Below are the code and all the weights of a small trained network. Each question names an input and a class and asks about switching units off, where a switched-off unit gives its printed mean instead of its output.

import numpy as np


def w(rows, s, z=0):
    codes = np.array(rows[::2]) - 128.0
    scale = np.full(codes.shape[1], s)
    scale[-1] = z or s
    return codes * scale


def f(y):
    return np.maximum(y, 0)


def log_softmax(a):
    a = a - a.max(-1, keepdims=True)
    return a - np.log(np.exp(a).sum(-1, keepdims=True))


def net(x, mask):
    res = np.array(x, float).reshape(1, 8) / 4 @ E
    y = f(res @ A[0][:, :-1].T + A[0][:, -1])
    res = res + np.where(mask, y, B[0][:, -1]) @ B[0][:, :-1]
    return log_softmax(res[-1] @ U[:, :-1].T + U[:, -1])


A, B = {}, {}
E = w([
[45,89,204,2,120],'x0',
[217,88,191,107,69],'x1',
[132,130,127,126,128],'x2',
[131,121,121,127,128],'x3',
[124,134,130,127,131],'x4',
[134,134,128,127,131],'x5',
[149,104,179,151,230],'x6',
[205,190,57,68,168],'x7',
],0.0056)
A[0] = w([
[219,106,180,101,84,3],'neuron 0',
[46,150,66,126,184,11],'neuron 1',
[91,143,101,138,114,53],'neuron 2',
[152,117,192,129,253,42],'neuron 3',
[81,128,172,17,145,34],'neuron 4',
[189,156,74,40,173,92],'neuron 5',
[105,150,89,89,56,48],'neuron 6',
],0.012,0.0044)
B[0] = w([
[125,206,184,102,210,195],'neuron 0',
[175,156,209,79,191,198],'neuron 1',
[154,173,171,116,92,151],'neuron 2',
[148,157,102,85,3,231],'neuron 3',
[150,149,82,206,162,252],'neuron 4',
[70,88,158,170,110,245],'neuron 5',
[142,158,94,76,54,187],'neuron 6',
],0.02,0.0042)
U = w([
[131,134,127,139,128,255],'0',
[160,179,200,51,197,9],'1',
[203,160,38,254,155,53],'2',
[144,145,90,50,42,12],'3',
[103,102,128,127,134,201],'4',
[95,113,129,124,144,198],'5',
[12,60,214,180,94,65],'6',
[122,105,112,94,159,180],'7',
],0.0096,0.0061)

Each question gives the input, the list of numbers given to net, and the class t.
The units are the neurons (one row each of A and B). Each row of codes is followed by its name. A weight is (code - 128) times the scale printed after its matrix; where a second scale follows, it is the last column's (A, B and U).
mask holds one flag per neuron, in row order. A switched-off neuron (its flag False) gives its mean, the last column of its row in B, instead of its output. The means were averaged over made-up inputs and are rounded, as every weight is.
A unit's drop is (log p(t) with every unit on - log p(t) with that unit switched off) / (log p(t) with every unit on - log p(t) with every unit switched off).
unit that matters most: the unit with the biggest drop
top k neurons: the k neurons with the biggest drops, biggest first
drop of u: that unit's drop, to one decimal
input [2,-6,-2,5,5,4,-5,5], class 1: unit that matters most : neuron 1
input [-5,0,2,4,6,0,-7,-2], class 3: top 4 neurons : (neuron 4; neuron 6; neuron 5; neuron 0)
input [-3,-7,5,4,0,6,-1,6], class 1: top 2 neurons : (neuron 1; neuron 4)
input [-3,-4,5,0,5,3,-7,-1], class 3: top 2 neurons : (neuron 6; neuron 4)
input [-6,8,-7,1,-2,-8,0,-2], class 1: top 2 neurons : (neuron 0; neuron 4)
input [4,3,1,-5,-3,4,6,3], class 3: top 2 neurons : (neuron 3; neuron 1)
input [2,-6,6,1,1,-6,2,-1], class 1: top 2 neurons : (neuron 1; neuron 5)
input [5,-8,-4,5,7,-2,3,-1], class 1: top 2 neurons : (neuron 1; neuron 5)
input [7,-6,-5,0,0,-3,-1,-1], class 2: top 2 neurons : (neuron 4; neuron 0)
input [4,7,4,-5,5,4,3,-4], class 1: top 2 neurons : (neuron 0; neuron 5)
input [7,7,-1,4,2,-3,-2,-7], class 1: top 3 neurons : (neuron 0; neuron 5; neuron 3)
input [0,-6,-2,5,-4,-1,-5,1], class 1: top 2 neurons : (neuron 1; neuron 3)
input [2,-3,-6,-2,4,-5,7,-4], class 3: top 2 neurons : (neuron 3; neuron 5)
input [7,3,-4,3,-1,6,-4,8], class 6: unit that matters most : neuron 5
input [7,-1,-3,2,5,-5,-7,2], class 2: top 2 neurons : (neuron 4; neuron 3)
input [2,6,2,6,0,2,-4,8], class 6: top 2 neurons : (neuron 5; neuron 1)
input [-1,7,-7,5,-4,5,-7,-2], class 1: top 2 neurons : (neuron 0; neuron 3)
input [8,-7,-3,1,-4,-5,7,6], class 2: drop of neuron 4 : 2.1
input [-7,8,5,3,3,-2,-4,2], class 1: drop of neuron 4 : 0.2
input [2,6,1,-5,2,4,8,-6], class 3: unit that matters most : neuron 3
input [4,4,8,2,8,-2,8,7], class 3: drop of neuron 5 : -0.2
input [-5,3,7,-1,1,7,7,7], class 3: drop of neuron 3 : 1.3
